Below is a small trained network, with its code and all its weights. Each question gives an input and a class and asks what happens when units are switched off, that is, made to give their printed mean instead of their output.

import numpy as np


def w(rows, s, z=0):
    codes = np.array(rows[::2]) - 128.0
    scale = np.full(codes.shape[1], s)
    scale[-1] = z or s
    return codes * scale


def f(y):
    return y / 2 * (1 + np.tanh(0.7978845608 * (y + 0.044715 * y**3)))


def log_softmax(a):
    a = a - a.max(-1, keepdims=True)
    return a - np.log(np.exp(a).sum(-1, keepdims=True))


def net(x, mask):
    res = np.array(x, float).reshape(1, 6) / 4 @ E
    y = f(res @ A[0][:, :-1].T + A[0][:, -1])
    res = res + np.where(mask, y, B[0][:, -1]) @ B[0][:, :-1]
    return log_softmax(res[-1] @ U[:, :-1].T + U[:, -1])


A, B = {}, {}
E = w([
[131,134,151,138,136],'x0',
[253,243,156,189,16],'x1',
[196,168,46,215,204],'x2',
[127,135,125,127,130],'x3',
[71,182,40,58,116],'x4',
[133,112,145,146,123],'x5',
],0.0057)
A[0] = w([
[89,122,133,76,202,41],'n0',
[170,181,143,134,84,30],'n1',
[60,90,132,91,153,56],'n2',
[54,145,223,49,34,58],'n3',
[126,112,213,79,81,183],'n4',
[170,162,135,138,42,7],'n5',
[57,192,75,64,95,177],'n6',
[156,189,158,129,85,3],'n7',
[109,139,88,147,91,224],'n8',
[68,103,131,53,188,34],'n9',
[180,143,98,189,107,75],'n10',
[83,214,102,51,136,202],'n11',
[199,179,137,106,59,59],'n12',
[142,170,121,173,2,45],'n13',
[115,228,126,123,65,90],'n14',
[139,142,137,156,167,213],'n15',
[97,110,199,54,52,74],'n16',
[93,131,157,40,48,145],'n17',
[196,157,126,116,56,37],'n18',
[201,185,164,96,77,70],'n19',
[197,124,61,145,133,165],'n20',
[110,82,164,58,42,28],'n21',
[163,77,225,234,140,178],'n22',
],0.0073,0.0028)
B[0] = w([
[106,109,197,51,144,162],'n0',
[57,94,209,75,243,161],'n1',
[93,4,179,120,160,179],'n2',
[207,206,18,193,239,215],'n3',
[227,201,30,188,91,199],'n4',
[40,21,214,47,203,166],'n5',
[155,84,132,234,34,216],'n6',
[54,41,208,46,210,146],'n7',
[158,141,98,190,89,179],'n8',
[55,8,203,99,147,196],'n9',
[80,168,125,194,175,187],'n10',
[223,32,116,188,1,210],'n11',
[33,50,200,108,225,193],'n12',
[19,68,216,26,207,199],'n13',
[120,65,223,145,90,176],'n14',
[135,170,62,86,116,181],'n15',
[179,250,34,177,246,188],'n16',
[162,237,54,248,155,201],'n17',
[42,124,228,60,197,173],'n18',
[48,59,166,142,177,190],'n19',
[100,237,91,192,174,199],'n20',
[173,191,37,131,251,164],'n21',
[180,121,31,172,46,253],'n22',
],0.0044,0.0039)
U = w([
[151,194,76,173,216,197],'0',
[30,24,254,26,201,5],'1',
[155,81,145,206,25,223],'2',
[144,125,171,99,43,217],'3',
],0.0049,0.0024)

Each question gives the input, the list of numbers given to net, and the class t.
The units are the neurons (one row each of A and B). Each row of codes is followed by its name. A weight is (code - 128) times the scale printed after its matrix; where a second scale follows, it is the last column's (A, B and U).
mask holds one flag per neuron, in row order. A switched-off neuron (its flag False) gives its mean, the last column of its row in B, instead of its output. The means were averaged over made-up inputs and are rounded, as every weight is.
A unit's drop is (log p(t) with every unit on - log p(t) with that unit switched off) / (log p(t) with every unit on - log p(t) with every unit switched off).
The circuit of an input: a set's keep is (log p(t) with only the set's units on - log p(t) with every unit switched off) / (log p(t) with every unit on - log p(t) with every unit switched off). Starting from the 12 units with the biggest drops (on a tie, the unit counted first), units are removed one at a time, each time the one whose removal leaves the highest keep (on an exact tie, the one counted first), for as long as the keep stays at least 0.8.
units of the circuit, in order: the units of the circuit, biggest drop first
unit that matters most: the unit with the biggest drop
top k neurons: the k neurons with the biggest drops, biggest first
drop of u: that unit's drop, to one decimal
input [4,-7,4,-2,8,-4], class 2: units of the circuit, in order => [n11; n6]
input [-2,4,-8,0,6,7], class 0: units of the circuit, in order => [n3; n16]
input [2,-4,-5,2,4,4], class 0: units of the circuit, in order => [n3; n17]
input [1,-7,-5,-4,8,1], class 2: top 3 neurons => [n6; n11; n17]
input [5,8,-7,6,-7,-4], class 1: units of the circuit, in order => [n13; n5]
input [-4,2,-5,-6,3,-2], class 0: units of the circuit, in order => [n3; n16]
input [8,4,5,4,8,-7], class 2: unit that matters most => n11
input [4,-1,3,-5,8,6], class 2: drop of n11 => 0.2
input [-5,-3,-8,6,-5,-6], class 0: drop of n3 => 0.1
input [-3,0,-8,5,2,-4], class 0: drop of n9 => 0.0
input [-4,5,-6,-8,2,6], class 0: drop of n21 => 0.1
